Below are the code and all the weights of a small trained network. Each question names an input and a target symbol and asks about switching units off, where a switched-off unit gives its printed mean instead of its output.

import numpy as np


def w(rows, s, z=0):
    codes = np.array(rows[::2]) - 128.0
    scale = np.full(codes.shape[1], s)
    scale[-1] = z or s
    return codes * scale


def f(y):
    return np.maximum(y, 0)


def softmax(a):
    e = np.exp(a - a.max(-1, keepdims=True))
    return e / e.sum(-1, keepdims=True)


def log_softmax(a):
    a = a - a.max(-1, keepdims=True)
    return a - np.log(np.exp(a).sum(-1, keepdims=True))


def net(x, mask):
    ids = ['αβγδεηθλξστφψ'.index(c) for c in x.split()]
    T = len(ids)
    res = E[ids] + P[:T]
    q, k, v = (res @ M[0].T for M in (Q, K, V))
    z = softmax(np.where(np.tri(T) > 0, q @ k.T / 3**0.5, -1e9)) @ v
    res = res + np.where(mask[0], z, O[0][:, -1]) @ O[0][:, :-1]
    y = f(res @ A[0][:, :-1].T + A[0][:, -1])
    res = res + np.where(mask[1:9], y, B[0][:, -1]) @ B[0][:, :-1]
    return log_softmax(res[-1] @ U[:, :-1].T + U[:, -1])


Q, K, V, O, A, B = {}, {}, {}, {}, {}, {}
E = w([
[74,55,87,208,164,78,109],'α',
[152,95,230,180,104,34,128],'β',
[99,148,99,89,183,107,5],'γ',
[82,97,59,169,79,117,135],'δ',
[181,65,89,176,93,167,89],'ε',
[97,224,139,152,114,109,139],'η',
[79,92,166,146,94,134,22],'θ',
[124,116,23,154,193,96,127],'λ',
[169,73,96,146,122,46,167],'ξ',
[154,124,151,18,81,187,46],'σ',
[176,150,142,127,18,158,78],'τ',
[223,152,78,123,72,190,167],'φ',
[122,160,136,91,146,144,234],'ψ',
],0.018)
P = w([
[51,164,81,163,56,80,96],'0',
[151,183,117,226,156,145,74],'1',
[95,127,94,123,67,34,176],'2',
[143,169,139,206,142,152,111],'3',
[113,113,96,112,66,26,212],'4',
[135,151,161,191,133,169,137],'5',
[115,98,108,106,58,24,250],'6',
[134,138,173,180,124,181,153],'7',
],0.013)
Q[0] = w([
[66,248,89,88,191,137,178],'head 1',
[78,50,107,140,218,128,103],'head 1',
[213,98,87,146,148,134,196],'head 1',
],0.012)
K[0] = w([
[54,254,84,68,220,141,202],'head 1',
[67,9,57,160,224,105,119],'head 1',
[147,83,59,171,188,168,212],'head 1',
],0.0085)
V[0] = w([
[247,62,169,55,3,121,186],'head 1',
[112,223,74,42,10,12,171],'head 1',
[111,76,144,124,170,121,203],'head 1',
],0.0043)
O[0] = w([
[79,118,105,157,122,156,61,135],'head 1',
[118,99,132,86,96,135,102,254],'head 1',
[103,122,2,197,141,146,80,65],'head 1',
],0.0087,0.003)
A[0] = w([
[215,162,48,138,154,180,102,1],'neuron 1',
[148,118,183,140,28,148,181,96],'neuron 2',
[191,212,106,136,178,206,101,135],'neuron 3',
[56,179,36,142,113,176,70,182],'neuron 4',
[19,230,94,196,156,109,45,108],'neuron 5',
[125,137,104,172,255,152,2,21],'neuron 6',
[83,104,150,197,118,58,85,110],'neuron 7',
[95,138,197,31,116,96,114,148],'neuron 8',
],0.01,0.0075)
B[0] = w([
[175,17,174,164,157,91,145,157],'neuron 1',
[105,128,87,143,206,60,86,254],'neuron 2',
[108,71,152,92,198,136,104,218],'neuron 3',
[149,112,203,85,115,78,148,238],'neuron 4',
[5,69,179,129,132,85,146,203],'neuron 5',
[96,91,62,162,111,171,128,169],'neuron 6',
[146,126,159,116,104,178,157,250],'neuron 7',
[158,111,92,155,107,146,164,234],'neuron 8',
],0.014,0.006)
U = w([
[48,96,63,232,125,166,151,84],'α',
[200,157,237,183,122,107,160,78],'β',
[19,54,39,78,150,180,70,100],'γ',
[158,49,157,51,19,34,170,162],'δ',
[160,70,94,176,129,212,118,165],'ε',
[75,135,176,125,188,74,128,43],'η',
[58,119,171,147,74,219,67,130],'θ',
[109,59,2,161,187,81,158,74],'λ',
[202,146,9,211,73,116,193,246],'ξ',
[148,90,150,14,114,230,104,163],'σ',
[109,147,112,132,159,114,18,149],'τ',
[189,63,195,59,161,91,156,10],'φ',
[144,158,145,89,188,206,190,216],'ψ',
],0.0088,0.011)

Each question gives the input, a string of symbols that net reads in full, and the target symbol t.
The units are the heads (3 rows each of Q, K, V and O) and the neurons (one row each of A and B). Each row of codes is followed by its name. A weight is (code - 128) times the scale printed after its matrix; where a second scale follows, it is the last column's (O, A, B and U).
mask holds one flag per unit, heads first, then neurons. A switched-off unit (its flag False) gives its mean, the last column of its rows in O or B, instead of its output. The means were averaged over made-up inputs and are rounded, as every weight is.
A unit's drop is (log p(t) with every unit on - log p(t) with that unit switched off) / (log p(t) with every unit on - log p(t) with every unit switched off).
The circuit of an input: a set's keep is (log p(t) with only the set's units on - log p(t) with every unit switched off) / (log p(t) with every unit on - log p(t) with every unit switched off). Starting from all 9 units, units are removed one at a time, each time the one whose removal leaves the highest keep (on an exact tie, the one counted first), for as long as the keep stays at least 0.8.
units of the circuit, in order: the units of the circuit, biggest drop first
unit that matters most: the unit with the biggest drop
k most important neurons: the k neurons with the biggest drops, biggest first
drop of u: that unit's drop, to one decimal
input θ λ η λ ε σ σ, target ξ: units of the circuit, in order	neuron 8; neuron 4; neuron 5
input ψ φ η α τ φ α, target ξ: units of the circuit, in order	head 1; neuron 5; neuron 3
input η ε η, target ξ: units of the circuit, in order	head 1; neuron 8; neuron 4; neuron 3
input ε α λ, target δ: units of the circuit, in order	neuron 2; neuron 4
input φ η σ ξ ε τ, target τ: units of the circuit, in order	neuron 2; neuron 7
input α η σ α η φ, target φ: unit that matters most	neuron 1
input η α λ, target δ: 3 most important neurons	neuron 2; neuron 4; neuron 8
input φ θ η λ η, target ξ: units of the circuit, in order	neuron 3; neuron 4
input δ σ σ, target ξ: units of the circuit, in order	neuron 8; neuron 5; neuron 3
input λ δ φ σ λ, target ξ: 4 most important neurons	neuron 5; neuron 3; neuron 2; neuron 1
input ε λ η γ ε, target ξ: 3 most important neurons	neuron 5; neuron 3; neuron 1
input λ ε δ α η δ α, target ξ: 2 most important neurons	neuron 4; neuron 5
input ε δ τ α, target α: drop of head 1	0.3
input α α θ ξ, target ξ: drop of neuron 5	0.2
input ε γ ψ α ε, target ξ: drop of head 1	-0.4
input α σ ε τ λ α τ, target ξ: most important neuron	neuron 8
